Below is a small trained network, with its code and all its weights. Each question gives an input and a class and asks what happens when units are switched off, that is, made to give their printed mean instead of their output.

import numpy as np


def w(rows, s, z=0):
    codes = np.array(rows[::2]) - 128.0
    scale = np.full(codes.shape[1], s)
    scale[-1] = z or s
    return codes * scale


def norm(h):
    return h / np.sqrt((h * h).mean(-1, keepdims=True) + 1e-5)


def f(y):
    return y / 2 * (1 + np.tanh(0.7978845608 * (y + 0.044715 * y**3)))


def log_softmax(a):
    a = a - a.max(-1, keepdims=True)
    return a - np.log(np.exp(a).sum(-1, keepdims=True))


def net(x, mask):
    res = np.array(x, float).reshape(1, 2) / 4 @ E
    u = 0
    for l in range(2):
        y = f(norm(res) @ A[l][:, :-1].T + A[l][:, -1])
        res = res + np.where(mask[u : u + 8], y, B[l][:, -1]) @ B[l][:, :-1]
        u += 8
    return log_softmax(norm(res)[-1] @ U[:, :-1].T + U[:, -1])


A, B = {}, {}
E = w([
[118,79,8,60,177,161,127,157,245,183],'x0',
[49,126,138,159,220,169,253,141,42,161],'x1',
],0.005)
A[0] = w([
[82,94,150,113,216,203,175,189,104,212,129],'L0N0',
[167,122,224,145,86,186,220,101,38,113,16],'L0N1',
[132,64,119,196,2,16,62,125,154,38,7],'L0N2',
[173,103,102,119,71,124,155,166,83,117,83],'L0N3',
[84,76,124,97,177,96,137,121,104,109,92],'L0N4',
[154,59,123,44,171,124,45,147,202,178,97],'L0N5',
[200,84,189,91,119,41,80,97,166,92,135],'L0N6',
[90,97,119,152,187,179,151,174,102,124,125],'L0N7',
],0.0041,0.0013)
B[0] = w([
[132,171,142,122,83,182,23,142,138,145,226],'L0N0',
[204,65,132,132,203,87,193,108,158,52,241],'L0N1',
[108,192,146,194,100,210,126,102,170,158,254],'L0N2',
[138,147,132,134,105,128,133,116,88,160,126],'L0N3',
[137,154,157,118,152,129,74,158,139,136,132],'L0N4',
[201,133,137,106,144,2,163,103,57,101,250],'L0N5',
[127,105,85,137,139,207,115,160,162,133,223],'L0N6',
[95,141,147,100,126,118,84,145,170,197,170],'L0N7',
],0.0063,0.0037)
A[1] = w([
[162,111,37,78,111,2,144,119,126,102,110],'L1N0',
[163,92,162,155,137,37,210,71,78,46,70],'L1N1',
[190,83,110,113,100,93,134,123,162,148,196],'L1N2',
[82,135,119,117,121,81,165,106,96,114,84],'L1N3',
[44,102,90,126,86,167,108,191,120,218,42],'L1N4',
[160,109,181,134,176,133,185,135,113,94,38],'L1N5',
[100,97,101,156,174,153,159,149,126,139,250],'L1N6',
[101,166,79,86,107,194,79,147,151,208,77],'L1N7',
],0.0064,0.0017)
B[1] = w([
[182,27,150,99,184,246,187,254,167,146,241],'L1N0',
[116,14,84,161,137,41,157,72,174,140,253],'L1N1',
[83,93,204,134,167,147,156,174,42,193,195],'L1N2',
[199,142,117,163,136,138,161,80,150,119,124],'L1N3',
[128,110,62,38,151,103,80,22,93,125,163],'L1N4',
[84,175,86,132,90,79,190,159,110,86,184],'L1N5',
[149,135,174,139,66,81,21,160,151,133,147],'L1N6',
[124,92,112,148,124,82,147,57,101,70,206],'L1N7',
],0.0061,0.0062)
U = w([
[89,97,76,42,178,96,48,4,84,155,188],'0',
[59,214,197,135,166,94,111,215,77,143,110],'1',
[94,175,106,99,113,130,153,150,113,144,4],'2',
[136,177,128,93,126,116,162,122,103,153,25],'3',
[109,64,137,216,140,1,215,57,116,80,150],'4',
[171,182,147,208,47,187,85,76,165,124,206],'5',
[189,22,132,81,184,175,155,217,139,193,187],'6',
],0.0093,0.0039)

Each question gives the input, the list of numbers given to net, and the class t.
The units are the neurons (one row each of A and B). Each row of codes is followed by its name. A weight is (code - 128) times the scale printed after its matrix; where a second scale follows, it is the last column's (A, B and U).
mask holds one flag per neuron, layer by layer. A switched-off neuron (its flag False) gives its mean, the last column of its row in B, instead of its output. The means were averaged over made-up inputs and are rounded, as every weight is.
A unit's drop is (log p(t) with every unit on - log p(t) with that unit switched off) / (log p(t) with every unit on - log p(t) with every unit switched off).
The circuit of an input: a set's keep is (log p(t) with only the set's units on - log p(t) with every unit switched off) / (log p(t) with every unit on - log p(t) with every unit switched off). Starting from the 12 units with the biggest drops (on a tie, the unit counted first), units are removed one at a time, each time the one whose removal leaves the highest keep (on an exact tie, the one counted first), for as long as the keep stays at least 0.8.
circuit, biggest first: the units of the circuit, biggest drop first
top k neurons: the k neurons with the biggest drops, biggest first
top k neurons in layer l: the k neurons of layer l with the biggest drops, biggest first
drop of u: that unit's drop, to one decimal
input [0,8], class 0: circuit, biggest first	L0N0; L0N7; L1N4; L1N0
input [0,-7], class 5: circuit, biggest first	L0N2
input [1,-6], class 5: top 4 neurons	L0N2; L0N1; L1N0; L0N6
input [-1,4], class 1: top 2 neurons	L0N1; L0N0
input [-8,-6], class 5: top 2 neurons in layer 0	L0N2; L0N5
input [5,2], class 0: top 2 neurons in layer 0	L0N1; L0N0
input [4,2], class 0: top 2 neurons	L0N0; L0N1
input [-1,3], class 1: top 2 neurons in layer 1	L1N1; L1N0
input [7,3], class 0: top 2 neurons	L0N1; L0N0
input [-4,-2], class 5: top 2 neurons	L0N2; L0N5
input [2,2], class 0: drop of L0N1	0.0
input [-2,7], class 1: drop of L1N1	0.3
